Below are the code and all the weights of a small trained network. Each question names an input and a class and asks about switching units off, where a switched-off unit gives its printed mean instead of its output.

import numpy as np


def w(rows, s, z=0):
    codes = np.array(rows[::2]) - 128.0
    scale = np.full(codes.shape[1], s)
    scale[-1] = z or s
    return codes * scale


def norm(h):
    return h / np.sqrt((h * h).mean(-1, keepdims=True) + 1e-5)


def f(y):
    return y / 2 * (1 + np.tanh(0.7978845608 * (y + 0.044715 * y**3)))


def log_softmax(a):
    a = a - a.max(-1, keepdims=True)
    return a - np.log(np.exp(a).sum(-1, keepdims=True))


def net(x, mask):
    res = np.array(x, float).reshape(1, 5) / 4 @ E
    u = 0
    for l in range(3):
        y = f(norm(res) @ A[l][:, :-1].T + A[l][:, -1])
        res = res + np.where(mask[u : u + 5], y, B[l][:, -1]) @ B[l][:, :-1]
        u += 5
    return log_softmax(norm(res)[-1] @ U[:, :-1].T + U[:, -1])


A, B = {}, {}
E = w([
[113,255,25,54,121,198],'x0',
[131,134,126,137,122,122],'x1',
[221,191,176,1,150,81],'x2',
[20,193,123,211,227,108],'x3',
[132,131,129,130,127,130],'x4',
],0.0071)
A[0] = w([
[177,201,146,81,176,107,64],'L0N0',
[162,151,208,105,168,81,3],'L0N1',
[186,108,156,129,78,111,105],'L0N2',
[97,175,133,157,249,102,207],'L0N3',
[147,124,106,130,70,180,118],'L0N4',
],0.012,0.0051)
B[0] = w([
[75,31,192,102,39,82,201],'L0N0',
[254,86,41,123,185,8,173],'L0N1',
[103,104,151,72,205,204,185],'L0N2',
[222,222,132,246,137,95,254],'L0N3',
[148,69,85,186,163,51,182],'L0N4',
],0.0082,0.0072)
A[1] = w([
[65,174,191,153,118,74,40],'L1N0',
[96,70,183,117,44,99,7],'L1N1',
[149,247,188,161,59,125,104],'L1N2',
[110,112,5,84,108,162,57],'L1N3',
[184,139,152,48,99,75,111],'L1N4',
],0.012,0.002)
B[1] = w([
[126,14,171,57,113,78,166],'L1N0',
[150,172,23,102,212,163,188],'L1N1',
[73,14,151,98,146,180,237],'L1N2',
[199,199,106,118,154,4,210],'L1N3',
[1,204,165,194,76,156,255],'L1N4',
],0.009,0.006)
A[2] = w([
[94,251,115,146,140,180,35],'L2N0',
[51,89,216,135,149,145,102],'L2N1',
[124,74,101,153,191,169,139],'L2N2',
[75,99,117,110,119,187,255],'L2N3',
[113,147,135,156,172,134,101],'L2N4',
],0.015,0.0021)
B[2] = w([
[155,108,115,64,142,218,204],'L2N0',
[145,80,247,162,85,122,255],'L2N1',
[83,228,92,14,109,195,254],'L2N2',
[130,93,43,157,174,123,203],'L2N3',
[193,96,114,1,57,79,167],'L2N4',
],0.011,0.0071)
U = w([
[76,158,95,53,138,238,101],'0',
[106,51,244,142,114,149,42],'1',
[178,123,83,156,197,6,246],'2',
],0.016,0.0014)

Each question gives the input, the list of numbers given to net, and the class t.
The units are the neurons (one row each of A and B). Each row of codes is followed by its name. A weight is (code - 128) times the scale printed after its matrix; where a second scale follows, it is the last column's (A, B and U).
mask holds one flag per neuron, layer by layer. A switched-off neuron (its flag False) gives its mean, the last column of its row in B, instead of its output. The means were averaged over made-up inputs and are rounded, as every weight is.
A unit's drop is (log p(t) with every unit on - log p(t) with that unit switched off) / (log p(t) with every unit on - log p(t) with every unit switched off).
The circuit of an input: a set's keep is (log p(t) with only the set's units on - log p(t) with every unit switched off) / (log p(t) with every unit on - log p(t) with every unit switched off). Starting from the 12 units with the biggest drops (on a tie, the unit counted first), units are removed one at a time, each time the one whose removal leaves the highest keep (on an exact tie, the one counted first), for as long as the keep stays at least 0.8.
circuit, biggest first: the units of the circuit, biggest drop first
top k neurons: the k neurons with the biggest drops, biggest first
top k neurons in layer l: the k neurons of layer l with the biggest drops, biggest first
drop when u is switched off: that unit's drop, to one decimal
input [-8,0,-3,0,-2], class 0: circuit, biggest first => L1N1; L2N2; L0N3
input [1,-4,-2,-4,3], class 2: circuit, biggest first => L1N3; L0N3; L0N0
input [-1,-2,1,4,3], class 2: circuit, biggest first => L0N3
input [-6,5,1,3,-7], class 2: top 3 neurons => L0N1; L1N4; L0N0
input [-6,1,0,-7,2], class 0: circuit, biggest first => L1N1; L0N3
input [-7,4,0,0,-6], class 0: top 3 neurons => L0N3; L2N2; L1N4
input [7,-4,1,5,-4], class 1: top 2 neurons in layer 0 => L0N1; L0N0
input [6,8,6,7,-3], class 1: top 2 neurons => L0N0; L1N2
input [3,-4,0,-6,4], class 2: top 2 neurons => L0N4; L0N3
input [-2,7,0,0,-2], class 0: top 3 neurons => L0N2; L1N4; L2N2
input [-1,2,8,-3,-4], class 1: top 3 neurons => L1N4; L0N1; L2N2
input [7,-8,1,5,7], class 1: top 3 neurons in layer 1 => L1N2; L1N1; L1N0
input [-7,5,-8,0,8], class 0: top 3 neurons in layer 1 => L1N1; L1N4; L1N2
input [-5,-6,3,6,5], class 2: circuit, biggest first => L0N1
input [-3,1,-8,-2,-4], class 0: drop when L2N2 is switched off => 0.1
input [8,2,-8,-4,0], class 2: drop when L1N3 is switched off => 0.3
input [3,-6,-7,-2,-8], class 2: drop when L1N3 is switched off => 0.4
input [1,-8,-5,-3,-5], class 2: drop when L0N0 is switched off => 0.3
